Here is a tiny trained network, its code and every weight. The questions are about switching its units off for an input and a class, where a switched-off unit gives its printed mean instead of its output.

import numpy as np


def w(rows, s, z=0):
    codes = np.array(rows[::2]) - 128.0
    scale = np.full(codes.shape[1], s)
    scale[-1] = z or s
    return codes * scale


def f(y):
    return y / 2 * (1 + np.tanh(0.7978845608 * (y + 0.044715 * y**3)))


def log_softmax(a):
    a = a - a.max(-1, keepdims=True)
    return a - np.log(np.exp(a).sum(-1, keepdims=True))


def net(x, mask):
    res = np.array(x, float).reshape(1, 6) / 4 @ E
    y = f(res @ A[0][:, :-1].T + A[0][:, -1])
    res = res + np.where(mask, y, B[0][:, -1]) @ B[0][:, :-1]
    return log_softmax(res[-1] @ U[:, :-1].T + U[:, -1])


A, B = {}, {}
E = w([
[200,74,48,239,148,134],'x0',
[51,204,121,208,228,137],'x1',
[167,107,70,65,253,125],'x2',
[128,127,130,128,129,129],'x3',
[11,39,34,105,110,128],'x4',
[128,128,128,128,127,121],'x5',
],0.0073)
A[0] = w([
[46,57,85,90,132,123,93],'neuron 1',
[172,84,99,174,142,157,100],'neuron 2',
[177,61,76,178,170,117,105],'neuron 3',
[157,95,101,73,187,149,85],'neuron 4',
[156,70,117,190,140,119,64],'neuron 5',
[111,108,131,136,135,114,90],'neuron 6',
[163,101,87,169,125,126,86],'neuron 7',
[226,193,150,109,183,129,88],'neuron 8',
[84,77,113,130,128,127,58],'neuron 9',
[186,110,104,45,88,119,101],'neuron 10',
[194,43,71,38,72,117,98],'neuron 11',
[86,85,91,122,127,123,83],'neuron 12',
[138,94,97,69,208,130,70],'neuron 13',
[159,106,130,107,101,114,67],'neuron 14',
[149,78,119,179,140,117,82],'neuron 15',
[192,67,132,53,102,139,77],'neuron 16',
[46,177,112,190,231,134,79],'neuron 17',
[135,124,123,85,206,114,98],'neuron 18',
[168,138,173,143,146,115,97],'neuron 19',
[157,113,81,45,237,117,35],'neuron 20',
[70,95,157,169,97,115,72],'neuron 21',
[84,143,169,48,138,119,59],'neuron 22',
[89,165,121,162,172,128,68],'neuron 23',
[57,178,105,136,205,114,90],'neuron 24',
[199,167,195,121,137,128,69],'neuron 25',
[206,181,148,127,151,115,113],'neuron 26',
[166,123,66,167,131,132,101],'neuron 27',
[65,160,158,4,171,133,98],'neuron 28',
[73,143,153,215,9,137,2],'neuron 29',
[99,158,164,50,143,127,94],'neuron 30',
[154,80,151,105,113,153,43],'neuron 31',
[18,43,26,88,143,123,95],'neuron 32',
[129,92,155,187,160,131,45],'neuron 33',
],0.014,0.0072)
B[0] = w([
[155,135,70,133,169,135,204],'neuron 1',
[104,124,114,137,78,149,170],'neuron 2',
[102,107,94,154,63,139,199],'neuron 3',
[145,109,145,126,113,60,180],'neuron 4',
[99,120,115,124,93,153,158],'neuron 5',
[133,112,122,104,124,158,123],'neuron 6',
[92,154,122,143,91,128,157],'neuron 7',
[151,153,67,105,162,126,211],'neuron 8',
[146,153,117,108,131,138,148],'neuron 9',
[123,127,174,131,146,168,195],'neuron 10',
[124,132,200,140,169,177,227],'neuron 11',
[150,131,95,122,150,138,161],'neuron 12',
[139,119,154,105,109,50,189],'neuron 13',
[115,140,146,149,158,116,141],'neuron 14',
[110,117,114,135,101,143,152],'neuron 15',
[118,130,182,139,149,164,195],'neuron 16',
[128,126,209,137,161,189,243],'neuron 17',
[141,115,155,133,131,69,178],'neuron 18',
[157,116,101,101,135,162,159],'neuron 19',
[143,129,167,108,119,14,212],'neuron 20',
[160,121,129,124,133,94,155],'neuron 21',
[100,117,103,135,67,143,176],'neuron 22',
[130,109,161,124,154,165,169],'neuron 23',
[119,132,191,141,156,168,206],'neuron 24',
[154,136,79,123,172,137,193],'neuron 25',
[144,137,77,118,169,139,195],'neuron 26',
[100,121,112,136,89,142,166],'neuron 27',
[81,112,90,154,42,161,223],'neuron 28',
[137,113,169,108,112,1,205],'neuron 29',
[103,118,94,160,84,144,183],'neuron 30',
[121,127,151,122,136,139,138],'neuron 31',
[161,157,52,102,174,145,252],'neuron 32',
[99,140,139,147,127,135,138],'neuron 33',
],0.044,0.011)
U = w([
[200,155,3,124,189,136,211],'0',
[129,105,186,184,182,178,2],'1',
[77,87,40,194,35,137,107],'2',
[174,87,124,126,121,1,205],'3',
],0.0062,0.0017)

Each question gives the input, the list of numbers given to net, and the class t.
The units are the neurons (one row each of A and B). Each row of codes is followed by its name. A weight is (code - 128) times the scale printed after its matrix; where a second scale follows, it is the last column's (A, B and U).
mask holds one flag per neuron, in row order. A switched-off neuron (its flag False) gives its mean, the last column of its row in B, instead of its output. The means were averaged over made-up inputs and are rounded, as every weight is.
A unit's drop is (log p(t) with every unit on - log p(t) with that unit switched off) / (log p(t) with every unit on - log p(t) with every unit switched off).
The circuit of an input: a set's keep is (log p(t) with only the set's units on - log p(t) with every unit switched off) / (log p(t) with every unit on - log p(t) with every unit switched off). Starting from the 12 units with the biggest drops (on a tie, the unit counted first), units are removed one at a time, each time the one whose removal leaves the highest keep (on an exact tie, the one counted first), for as long as the keep stays at least 0.8.
circuit, biggest first: the units of the circuit, biggest drop first
most important unit: the unit with the biggest drop
k most important neurons: the k neurons with the biggest drops, biggest first
drop when u is switched off: that unit's drop, to one decimal
input [-6,-7,8,-1,-7,-4], class 3: 4 most important neurons -> [neuron 20; neuron 4; neuron 32; neuron 13]
input [8,1,2,2,7,6], class 2: 3 most important neurons -> [neuron 3; neuron 2; neuron 27]
input [-8,1,3,-2,-8,1], class 0: 4 most important neurons -> [neuron 8; neuron 25; neuron 26; neuron 3]
input [6,-3,-7,6,-4,6], class 3: circuit, biggest first -> [neuron 29]
input [6,-8,8,-3,-5,3], class 1: 2 most important neurons -> [neuron 11; neuron 16]
input [2,-7,-8,-2,1,3], class 3: 2 most important neurons -> [neuron 29; neuron 17]
input [8,-4,-8,4,-8,8], class 0: 2 most important neurons -> [neuron 25; neuron 26]
input [-6,-8,-3,6,8,6], class 0: 3 most important neurons -> [neuron 32; neuron 1; neuron 17]
input [-7,2,7,4,-5,-4], class 2: 3 most important neurons -> [neuron 28; neuron 30; neuron 22]
input [5,-8,2,4,6,2], class 1: 2 most important neurons -> [neuron 11; neuron 16]
input [-5,-5,-6,7,4,-4], class 3: 4 most important neurons -> [neuron 29; neuron 17; neuron 24; neuron 21]
input [-2,-6,-6,-8,7,4], class 0: 2 most important neurons -> [neuron 32; neuron 1]
input [-5,0,-6,-4,-2,-1], class 3: 2 most important neurons -> [neuron 29; neuron 3]
input [8,-6,-8,4,0,-4], class 2: most important unit -> neuron 20
input [-4,3,-1,6,1,-1], class 2: 2 most important neurons -> [neuron 11; neuron 28]
input [-3,-7,6,-7,4,0], class 1: drop when neuron 16 is switched off -> 0.9
input [0,-6,1,-7,4,5], class 1: drop when neuron 11 is switched off -> 4.1
input [-5,5,4,7,-7,3], class 0: drop when neuron 23 is switched off -> 0.0
